Below are the code and all the weights of a small trained network. Each question names an input and a class and asks about switching units off, where a switched-off unit gives its printed mean instead of its output.

import numpy as np


def w(rows, s, z=0):
    codes = np.array(rows[::2]) - 128.0
    scale = np.full(codes.shape[1], s)
    scale[-1] = z or s
    return codes * scale


def f(y):
    return y / 2 * (1 + np.tanh(0.7978845608 * (y + 0.044715 * y**3)))


def log_softmax(a):
    a = a - a.max(-1, keepdims=True)
    return a - np.log(np.exp(a).sum(-1, keepdims=True))


def net(x, mask):
    res = np.array(x, float).reshape(1, 8) / 4 @ E
    y = f(res @ A[0][:, :-1].T + A[0][:, -1])
    res = res + np.where(mask, y, B[0][:, -1]) @ B[0][:, :-1]
    return log_softmax(res[-1] @ U[:, :-1].T + U[:, -1])


A, B = {}, {}
E = w([
[2,155,170,155,210,96,97],'x0',
[59,181,76,164,52,96,173],'x1',
[104,208,113,169,198,220,191],'x2',
[129,128,125,130,129,128,126],'x3',
[126,127,132,122,124,131,130],'x4',
[105,129,105,86,97,177,89],'x5',
[115,147,98,11,158,81,166],'x6',
[127,127,124,125,126,131,125],'x7',
],0.0083)
A[0] = w([
[190,94,73,136,127,151,170,126],'neuron 1',
[164,111,154,140,66,172,165,66],'neuron 2',
[183,122,142,177,172,52,202,185],'neuron 3',
[131,107,164,122,103,77,87,58],'neuron 4',
[182,125,147,92,97,166,153,99],'neuron 5',
[106,160,127,124,180,218,215,162],'neuron 6',
[199,145,120,107,98,136,153,80],'neuron 7',
[125,128,143,49,138,94,202,67],'neuron 8',
[25,102,209,150,140,160,78,103],'neuron 9',
[135,130,107,174,170,204,207,133],'neuron 10',
[49,172,58,166,48,64,214,121],'neuron 11',
[114,81,58,105,174,171,77,255],'neuron 12',
[135,155,137,134,144,134,202,91],'neuron 13',
[146,55,168,60,231,184,127,69],'neuron 14',
[119,118,149,127,145,196,189,74],'neuron 15',
[139,83,121,147,75,34,78,64],'neuron 16',
[144,126,138,107,148,149,133,34],'neuron 17',
[155,116,131,146,156,170,49,97],'neuron 18',
[167,157,161,255,75,153,61,100],'neuron 19',
[166,219,93,146,170,146,120,70],'neuron 20',
[152,176,91,52,157,96,139,76],'neuron 21',
[126,143,117,127,145,155,145,37],'neuron 22',
[98,146,55,133,135,200,130,118],'neuron 23',
[138,98,97,137,81,132,203,78],'neuron 24',
[143,195,164,125,146,170,154,88],'neuron 25',
[117,143,58,47,176,101,154,186],'neuron 26',
[141,149,97,98,96,184,130,218],'neuron 27',
[185,124,83,139,104,148,162,120],'neuron 28',
[200,94,169,127,210,119,130,108],'neuron 29',
[84,169,154,91,175,80,121,66],'neuron 30',
],0.0091,0.0085)
B[0] = w([
[64,129,122,133,184,82,146,172],'neuron 1',
[144,109,141,161,200,74,193,145],'neuron 2',
[64,115,224,131,14,85,179,194],'neuron 3',
[62,51,95,63,200,227,43,135],'neuron 4',
[63,178,143,146,208,60,118,153],'neuron 5',
[93,77,124,100,73,80,68,226],'neuron 6',
[56,163,102,176,227,65,67,153],'neuron 7',
[181,29,66,214,156,218,149,154],'neuron 8',
[140,148,95,203,194,36,157,180],'neuron 9',
[147,68,95,95,95,107,52,203],'neuron 10',
[187,233,188,43,184,209,155,255],'neuron 11',
[85,170,202,118,26,42,183,218],'neuron 12',
[121,122,114,65,120,155,116,146],'neuron 13',
[177,209,129,68,164,196,165,162],'neuron 14',
[123,96,93,102,148,153,75,141],'neuron 15',
[36,79,81,50,128,189,56,169],'neuron 16',
[123,148,52,102,255,231,92,115],'neuron 17',
[165,149,84,103,137,180,206,142],'neuron 18',
[193,98,44,164,124,193,187,194],'neuron 19',
[99,67,102,62,158,145,65,146],'neuron 20',
[171,52,34,239,156,206,186,154],'neuron 21',
[129,137,99,76,237,218,66,117],'neuron 22',
[126,108,147,115,100,153,113,166],'neuron 23',
[135,190,169,123,218,133,76,151],'neuron 24',
[113,102,114,110,138,135,53,148],'neuron 25',
[185,62,105,205,90,131,151,216],'neuron 26',
[88,143,163,182,102,95,155,214],'neuron 27',
[79,179,132,161,197,52,91,171],'neuron 28',
[143,204,147,64,149,188,177,154],'neuron 29',
[155,133,85,220,197,70,90,151],'neuron 30',
],0.0083,0.0096)
U = w([
[102,163,126,188,248,60,105,43],'0',
[201,69,42,217,137,211,175,91],'1',
[175,230,159,48,174,210,142,56],'2',
[97,54,120,53,122,140,28,19],'3',
[129,136,170,137,70,99,142,255],'4',
[137,141,167,140,68,96,140,236],'5',
[141,135,166,137,76,98,142,243],'6',
[113,128,174,131,61,98,164,137],'7',
],0.012,0.0066)

Each question gives the input, the list of numbers given to net, and the class t.
The units are the neurons (one row each of A and B). Each row of codes is followed by its name. A weight is (code - 128) times the scale printed after its matrix; where a second scale follows, it is the last column's (A, B and U).
mask holds one flag per neuron, in row order. A switched-off neuron (its flag False) gives its mean, the last column of its row in B, instead of its output. The means were averaged over made-up inputs and are rounded, as every weight is.
A unit's drop is (log p(t) with every unit on - log p(t) with that unit switched off) / (log p(t) with every unit on - log p(t) with every unit switched off).
The circuit of an input: a set's keep is (log p(t) with only the set's units on - log p(t) with every unit switched off) / (log p(t) with every unit on - log p(t) with every unit switched off). Starting from the 12 units with the biggest drops (on a tie, the unit counted first), units are removed one at a time, each time the one whose removal leaves the highest keep (on an exact tie, the one counted first), for as long as the keep stays at least 0.8.
circuit, biggest first: the units of the circuit, biggest drop first
k most important neurons: the k neurons with the biggest drops, biggest first
drop when u is switched off: that unit's drop, to one decimal
input [4,-5,-7,5,-1,-5,-7,-5], class 1: circuit, biggest first => [neuron 19]
input [6,-3,5,-8,-2,1,4,-6], class 5: circuit, biggest first => [neuron 12; neuron 6]
input [-5,-6,-3,6,-8,-2,-8,-5], class 1: 4 most important neurons => [neuron 19; neuron 11; neuron 18; neuron 6]
input [-6,1,1,-4,-2,2,2,6], class 0: circuit, biggest first => [neuron 7; neuron 28; neuron 5]
input [8,0,-8,-5,0,6,2,0], class 0: 3 most important neurons => [neuron 9; neuron 30; neuron 6]
input [-4,-5,-1,-3,-3,-2,7,-7], class 1: 3 most important neurons => [neuron 21; neuron 8; neuron 26]
input [3,6,-8,-8,3,-1,7,-3], class 3: 3 most important neurons => [neuron 16; neuron 19; neuron 4]
input [4,-4,3,-6,8,-7,1,-4], class 4: 2 most important neurons => [neuron 11; neuron 3]
input [-8,2,-4,-8,1,1,7,8], class 0: 3 most important neurons => [neuron 7; neuron 5; neuron 28]
input [6,-5,-4,-4,-5,-7,-2,-6], class 7: 4 most important neurons => [neuron 3; neuron 11; neuron 28; neuron 7]
input [-5,-2,8,5,-3,-5,-6,6], class 3: 2 most important neurons => [neuron 10; neuron 6]
input [5,0,-1,7,6,5,-7,-3], class 1: 2 most important neurons => [neuron 19; neuron 3]
input [-6,-8,0,0,-7,8,-5,3], class 2: 2 most important neurons => [neuron 14; neuron 18]
input [-4,5,-6,-2,-1,4,-3,5], class 3: circuit, biggest first => [neuron 16]
input [-8,-6,-6,-2,-2,6,-6,5], class 0: 2 most important neurons => [neuron 5; neuron 7]
input [5,-6,2,7,7,-8,1,-8], class 6: drop when neuron 11 is switched off => 1.2
input [6,3,2,-7,-2,-3,-7,2], class 1: drop when neuron 12 is switched off => 0.2
input [2,5,-8,-3,6,3,8,2], class 1: drop when neuron 17 is switched off => 0.0
